Below is a small trained network, with its code and all its weights. Each question gives an input and a target symbol and asks what happens when units are switched off, that is, made to give their printed mean instead of their output.

import numpy as np


def w(rows, s, z=0):
    codes = np.array(rows[::2]) - 128.0
    scale = np.full(codes.shape[1], s)
    scale[-1] = z or s
    return codes * scale


def norm(h):
    return h / np.sqrt((h * h).mean(-1, keepdims=True) + 1e-5)


def f(y):
    return y / 2 * (1 + np.tanh(0.7978845608 * (y + 0.044715 * y**3)))


def softmax(a):
    e = np.exp(a - a.max(-1, keepdims=True))
    return e / e.sum(-1, keepdims=True)


def log_softmax(a):
    a = a - a.max(-1, keepdims=True)
    return a - np.log(np.exp(a).sum(-1, keepdims=True))


def net(x, mask):
    ids = ['αβγδπστ'.index(c) for c in x.split()]
    T = len(ids)
    res = E[ids] + P[:T]
    r = norm(res)
    for j in range(2):
        rows = slice(3 * j, 3 * j + 3)
        q, k, v = (r @ M[0][rows].T for M in (Q, K, V))
        z = softmax(np.where(np.tri(T) > 0, q @ k.T / 3**0.5, -1e9)) @ v
        o = O[0][rows]
        res = res + np.where(mask[j], z, o[:, -1]) @ o[:, :-1]
    y = f(norm(res) @ A[0][:, :-1].T + A[0][:, -1])
    res = res + np.where(mask[2:6], y, B[0][:, -1]) @ B[0][:, :-1]
    return log_softmax(norm(res)[-1] @ U[:, :-1].T + U[:, -1])


Q, K, V, O, A, B = {}, {}, {}, {}, {}, {}
E = w([
[136,166,139,96,103,103],'α',
[85,115,114,254,69,180],'β',
[164,33,97,168,62,60],'γ',
[153,86,183,70,150,196],'δ',
[143,200,133,160,151,207],'π',
[177,123,67,107,126,174],'σ',
[169,141,184,169,142,141],'τ',
],0.0089)
P = w([
[62,93,156,140,2,208],'0',
[133,102,160,171,21,204],'1',
[133,98,168,117,70,160],'2',
[164,137,155,119,87,147],'3',
[177,141,140,124,114,132],'4',
[187,134,138,124,140,116],'5',
[176,121,126,148,167,124],'6',
[202,124,123,146,184,113],'7',
[210,105,124,154,195,100],'8',
],0.0047)
Q[0] = w([
[120,75,177,213,89,219],'h0',
[144,63,80,133,83,190],'h0',
[123,165,173,68,9,106],'h0',
[119,91,140,94,93,130],'h1',
[238,125,185,203,141,88],'h1',
[236,161,152,193,88,183],'h1',
],0.015)
K[0] = w([
[129,68,122,206,228,144],'h0',
[169,62,65,137,178,157],'h0',
[124,79,156,155,8,199],'h0',
[140,162,131,124,116,171],'h1',
[137,97,98,171,246,139],'h1',
[242,123,125,148,199,115],'h1',
],0.015)
V[0] = w([
[110,170,165,85,75,86],'h0',
[106,112,97,170,154,183],'h0',
[153,217,100,111,149,109],'h0',
[166,132,181,224,116,22],'h1',
[103,114,254,110,185,128],'h1',
[185,19,124,83,111,88],'h1',
],0.0089)
O[0] = w([
[128,137,153,63,91,64,115],'h0',
[119,88,109,186,137,188,127],'h0',
[91,195,126,69,37,166,2],'h0',
[141,120,150,214,55,103,120],'h1',
[133,119,253,114,142,186,78],'h1',
[116,15,114,74,119,125,249],'h1',
],0.0064,0.0044)
A[0] = w([
[4,110,121,207,145,153,47],'n0',
[106,152,76,101,185,140,105],'n1',
[84,207,130,116,176,195,102],'n2',
[96,128,205,175,128,112,2],'n3',
],0.013,0.004)
B[0] = w([
[1,172,166,88,174,103,163],'n0',
[133,190,58,67,106,191,223],'n1',
[231,142,150,174,210,34,251],'n2',
[160,147,52,91,12,224,153],'n3',
],0.0082,0.0017)
U = w([
[107,176,158,44,69,47,254],'α',
[14,149,133,163,148,124,201],'β',
[147,38,91,185,99,31,117],'γ',
[149,63,192,60,212,167,80],'δ',
[190,218,143,180,211,85,112],'π',
[157,150,1,71,151,158,85],'σ',
[184,150,160,155,36,212,99],'τ',
],0.0069,0.00096)

Each question gives the input, a string of symbols that net reads in full, and the target symbol t.
The units are the heads (3 rows each of Q, K, V and O) and the neurons (one row each of A and B). Each row of codes is followed by its name. A weight is (code - 128) times the scale printed after its matrix; where a second scale follows, it is the last column's (O, A, B and U).
mask holds one flag per unit, heads first, then neurons. A switched-off unit (its flag False) gives its mean, the last column of its rows in O or B, instead of its output. The means were averaged over made-up inputs and are rounded, as every weight is.
A unit's drop is (log p(t) with every unit on - log p(t) with that unit switched off) / (log p(t) with every unit on - log p(t) with every unit switched off).
The circuit of an input: a set's keep is (log p(t) with only the set's units on - log p(t) with every unit switched off) / (log p(t) with every unit on - log p(t) with every unit switched off). Starting from all 6 units, units are removed one at a time, each time the one whose removal leaves the highest keep (on an exact tie, the one counted first), for as long as the keep stays at least 0.8.
circuit, biggest first: the units of the circuit, biggest drop first
most important unit: the unit with the biggest drop
top k neurons: the k neurons with the biggest drops, biggest first
which heads matter: for each layer, one digit per head in row order, 1 if its drop is at least 0.15 and else 0, layers parted by /
drop of u: that unit's drop, to one decimal
input σ δ γ γ α, target γ: circuit, biggest first : (h1 n1)
input τ π α α γ α τ σ, target τ: which heads matter : 11
input α α γ α γ σ τ δ, target τ: most important unit : h1
input α π δ σ α σ α π δ, target π: which heads matter : 11
input τ δ γ γ γ γ σ α, target σ: circuit, biggest first : (h1 n1)
input δ γ β π τ δ β τ α, target τ: circuit, biggest first : (h1 n3)
input α π τ, target τ: circuit, biggest first : (n3 h1)
input γ γ δ α τ β τ, target τ: circuit, biggest first : (h1 n3)
input β σ α π γ γ δ σ δ, target σ: which heads matter : 11
input γ α β δ γ γ β, target β: top 2 neurons : (n0 n2)
input α σ β α σ β, target β: drop of n0 : 1.0
input γ α π δ γ τ π, target τ: drop of n1 : 0.0
input σ γ γ α δ γ τ γ, target τ: drop of n3 : 0.3
input α π α γ τ α, target τ: circuit, biggest first : (h1)
